Here is a tiny trained network, its code and every weight. The questions are about switching its units off for an input and a target symbol, where a switched-off unit gives its printed mean instead of its output.

import numpy as np


def w(rows, s, z=0):
    codes = np.array(rows[::2]) - 128.0
    scale = np.full(codes.shape[1], s)
    scale[-1] = z or s
    return codes * scale


def f(y):
    return y / 2 * (1 + np.tanh(0.7978845608 * (y + 0.044715 * y**3)))


def softmax(a):
    e = np.exp(a - a.max(-1, keepdims=True))
    return e / e.sum(-1, keepdims=True)


def log_softmax(a):
    a = a - a.max(-1, keepdims=True)
    return a - np.log(np.exp(a).sum(-1, keepdims=True))


def net(x, mask):
    ids = ['ΓΔΛαεθμξπστω'.index(c) for c in x.split()]
    T = len(ids)
    res = E[ids] + P[:T]
    u = 0
    for l in range(3):
        q, k, v = (res @ M[l].T for M in (Q, K, V))
        z = softmax(np.where(np.tri(T) > 0, q @ k.T / 4**0.5, -1e9)) @ v
        res = res + np.where(mask[u], z, O[l][:, -1]) @ O[l][:, :-1]
        u += 1
        y = f(res @ A[l][:, :-1].T + A[l][:, -1])
        res = res + np.where(mask[u : u + 12], y, B[l][:, -1]) @ B[l][:, :-1]
        u += 12
    return log_softmax(res[-1] @ U[:, :-1].T + U[:, -1])


Q, K, V, O, A, B = {}, {}, {}, {}, {}, {}
E = w([
[253,82,189],'Γ',
[38,176,189],'Δ',
[87,185,94],'Λ',
[127,185,116],'α',
[62,177,119],'ε',
[123,101,138],'θ',
[85,148,225],'μ',
[42,176,140],'ξ',
[173,223,102],'π',
[100,238,73],'σ',
[123,147,184],'τ',
[135,213,44],'ω',
],0.013)
P = w([
[186,251,135],'0',
[29,81,154],'1',
[25,91,152],'2',
[16,88,165],'3',
[21,94,149],'4',
[2,85,169],'5',
[12,88,166],'6',
],0.0089)
Q[0] = w([
[129,56,245],'0.h0',
[30,208,159],'0.h0',
[99,169,170],'0.h0',
[112,187,43],'0.h0',
],0.013)
K[0] = w([
[192,69,153],'0.h0',
[172,251,94],'0.h0',
[215,217,78],'0.h0',
[104,174,141],'0.h0',
],0.013)
V[0] = w([
[143,149,55],'0.h0',
[255,180,30],'0.h0',
[38,159,23],'0.h0',
[107,131,139],'0.h0',
],0.0066)
O[0] = w([
[88,77,63,162],'0.h0',
[176,30,44,254],'0.h0',
[2,121,94,167],'0.h0',
[117,147,129,139],'0.h0',
],0.0063,0.0035)
A[0] = w([
[84,57,164,117],'0.n0',
[138,161,122,50],'0.n1',
[177,140,190,2],'0.n2',
[128,136,119,73],'0.n3',
[74,51,188,85],'0.n4',
[199,109,160,91],'0.n5',
[132,144,124,83],'0.n6',
[128,122,128,142],'0.n7',
[91,25,151,157],'0.n8',
[142,48,117,154],'0.n9',
[255,130,179,200],'0.n10',
[147,135,135,19],'0.n11',
],0.0085,0.0034)
B[0] = w([
[137,140,37,233],'0.n0',
[174,145,138,103],'0.n1',
[71,92,142,117],'0.n2',
[124,112,130,108],'0.n3',
[186,148,49,253],'0.n4',
[66,22,128,123],'0.n5',
[138,130,131,110],'0.n6',
[125,126,127,133],'0.n7',
[135,151,105,246],'0.n8',
[112,186,115,145],'0.n9',
[130,2,193,171],'0.n10',
[138,74,153,90],'0.n11',
],0.0064,0.0038)
Q[1] = w([
[213,68,229],'1.h0',
[185,64,93],'1.h0',
[70,151,213],'1.h0',
[38,249,46],'1.h0',
],0.011)
K[1] = w([
[15,71,12],'1.h0',
[52,194,144],'1.h0',
[177,84,94],'1.h0',
[240,156,244],'1.h0',
],0.011)
V[1] = w([
[132,130,129],'1.h0',
[172,69,2],'1.h0',
[68,139,252],'1.h0',
[58,166,111],'1.h0',
],0.0074)
O[1] = w([
[128,128,127,130],'1.h0',
[109,99,11,3],'1.h0',
[115,95,254,219],'1.h0',
[49,161,136,139],'1.h0',
],0.0065,0.0041)
A[1] = w([
[154,119,170,115],'1.n0',
[169,47,139,3],'1.n1',
[93,137,121,142],'1.n2',
[60,188,82,83],'1.n3',
[235,203,137,217],'1.n4',
[124,133,21,49],'1.n5',
[92,78,165,66],'1.n6',
[106,133,132,86],'1.n7',
[171,40,66,99],'1.n8',
[233,133,120,125],'1.n9',
[194,147,68,131],'1.n10',
[81,2,125,154],'1.n11',
],0.0095,0.0055)
B[1] = w([
[135,97,81,165],'1.n0',
[167,190,101,142],'1.n1',
[145,149,114,170],'1.n2',
[226,122,101,226],'1.n3',
[21,60,140,152],'1.n4',
[174,17,177,254],'1.n5',
[220,137,136,168],'1.n6',
[158,150,148,133],'1.n7',
[84,142,214,207],'1.n8',
[20,151,118,133],'1.n9',
[62,20,183,185],'1.n10',
[214,255,220,188],'1.n11',
],0.0065,0.0082)
Q[2] = w([
[29,183,117],'2.h0',
[93,205,192],'2.h0',
[1,211,154],'2.h0',
[208,5,93],'2.h0',
],0.014)
K[2] = w([
[158,118,247],'2.h0',
[247,179,141],'2.h0',
[205,104,250],'2.h0',
[48,38,15],'2.h0',
],0.011)
V[2] = w([
[97,120,152],'2.h0',
[38,140,254],'2.h0',
[84,94,161],'2.h0',
[123,237,124],'2.h0',
],0.0088)
O[2] = w([
[118,134,166,153],'2.h0',
[122,86,171,249],'2.h0',
[138,104,212,167],'2.h0',
[6,154,94,102],'2.h0',
],0.011,0.02)
A[2] = w([
[207,131,59,5],'2.n0',
[112,130,29,175],'2.n1',
[168,207,2,101],'2.n2',
[22,62,111,124],'2.n3',
[108,119,254,127],'2.n4',
[62,191,158,68],'2.n5',
[234,84,175,158],'2.n6',
[110,250,102,71],'2.n7',
[109,17,139,106],'2.n8',
[167,154,187,94],'2.n9',
[100,60,155,117],'2.n10',
[77,156,35,122],'2.n11',
],0.0086,0.015)
B[2] = w([
[21,67,254,141],'2.n0',
[117,212,47,140],'2.n1',
[135,70,40,136],'2.n2',
[108,85,237,167],'2.n3',
[148,151,47,252],'2.n4',
[148,20,91,152],'2.n5',
[51,126,86,227],'2.n6',
[82,119,252,132],'2.n7',
[171,192,157,183],'2.n8',
[112,178,136,166],'2.n9',
[214,194,87,178],'2.n10',
[200,244,196,138],'2.n11',
],0.007,0.034)
U = w([
[193,219,155,29],'Γ',
[21,31,128,177],'Δ',
[115,100,109,233],'Λ',
[136,4,146,61],'α',
[133,73,115,255],'ε',
[241,87,133,84],'θ',
[157,141,128,190],'μ',
[125,108,126,147],'ξ',
[154,93,253,55],'π',
[18,194,110,99],'σ',
[142,165,65,113],'τ',
[80,42,62,166],'ω',
],0.0078,0.0051)

Each question gives the input, a string of symbols that net reads in full, and the target symbol t.
The units are the heads (4 rows each of Q, K, V and O) and the neurons (one row each of A and B). Each row of codes is followed by its name. A weight is (code - 128) times the scale printed after its matrix; where a second scale follows, it is the last column's (O, A, B and U).
mask holds one flag per unit, layer by layer, with each layer's heads first. A switched-off unit (its flag False) gives its mean, the last column of its rows in O or B, instead of its output. The means were averaged over made-up inputs and are rounded, as every weight is.
A unit's drop is (log p(t) with every unit on - log p(t) with that unit switched off) / (log p(t) with every unit on - log p(t) with every unit switched off).
The circuit of an input: a set's keep is (log p(t) with only the set's units on - log p(t) with every unit switched off) / (log p(t) with every unit on - log p(t) with every unit switched off). Starting from the 12 units with the biggest drops (on a tie, the unit counted first), units are removed one at a time, each time the one whose removal leaves the highest keep (on an exact tie, the one counted first), for as long as the keep stays at least 0.8.
circuit, biggest first: the units of the circuit, biggest drop first
unit that matters most: the unit with the biggest drop
k most important neurons: the k neurons with the biggest drops, biggest first
top k neurons in layer l: the k neurons of layer l with the biggest drops, biggest first
input σ Δ Δ Δ ξ Δ, target ω: unit that matters most -> 1.n5
input ε ω Δ σ ε π, target σ: circuit, biggest first -> [2.h0; 1.n5]
input Λ π ε α Δ, target τ: circuit, biggest first -> [2.h0; 1.h0; 0.h0; 1.n3]
input Δ π Δ ξ, target π: circuit, biggest first -> [1.h0; 0.h0; 2.n6]
input Δ ε ε θ, target π: 4 most important neurons -> [2.n3; 2.n6; 1.n5; 1.n3]
input ε τ Λ ε, target σ: 2 most important neurons -> [1.n5; 1.n10]
input ε ξ Δ α Δ ε τ, target σ: circuit, biggest first -> [2.h0; 1.n5]
input π Δ μ ε π, target θ: circuit, biggest first -> [0.h0; 1.h0; 2.h0; 1.n5]
input ε μ θ ξ ξ, target σ: circuit, biggest first -> [2.h0; 1.n5; 0.n0]
input Δ ε Δ Γ, target Γ: 2 most important neurons -> [2.n4; 1.n11]
input σ π Δ ε ω ε θ, target ω: 2 most important neurons -> [1.n5; 1.n3]
input μ ξ ε ε π τ, target Γ: top 3 neurons in layer 2 -> [2.n4; 2.n10; 2.n8]
input π μ σ, target θ: 3 most important neurons -> [1.n10; 1.n8; 1.n5]
input ω Δ Λ π Λ Δ, target α: 4 most important neurons -> [1.n5; 1.n10; 2.n0; 2.n6]
input Λ ξ μ ε ε ξ, target τ: 2 most important neurons -> [2.n1; 1.n3]
input σ Λ σ π Δ ξ σ, target ω: most important neuron -> [1.n5]
input Δ Δ τ, target π: circuit, biggest first -> [1.h0; 0.h0]
input Δ ε Λ Λ ε, target π: 2 most important neurons -> [2.n3; 2.n6]
input ω ξ ε, target α: top 3 neurons in layer 2 -> [2.n0; 2.n6; 2.n4]
input ξ Δ Δ ε Δ Λ σ, target Δ: top 3 neurons in layer 0 -> [0.n4; 0.n0; 0.n10]
input Λ Δ ξ Δ Λ, target τ: most important neuron -> [0.n4]
input μ μ τ ε ξ μ ε, target Γ: top 2 neurons in layer 2 -> [2.n4; 2.n10]
input σ τ Δ Δ ξ, target ω: 3 most important neurons -> [1.n5; 1.n3; 2.n2]
input Δ μ Δ π, target π: 3 most important neurons -> [2.n3; 2.n6; 0.n4]
input θ Δ π μ Γ, target Γ: 3 most important neurons -> [1.n11; 0.n10; 0.n5]
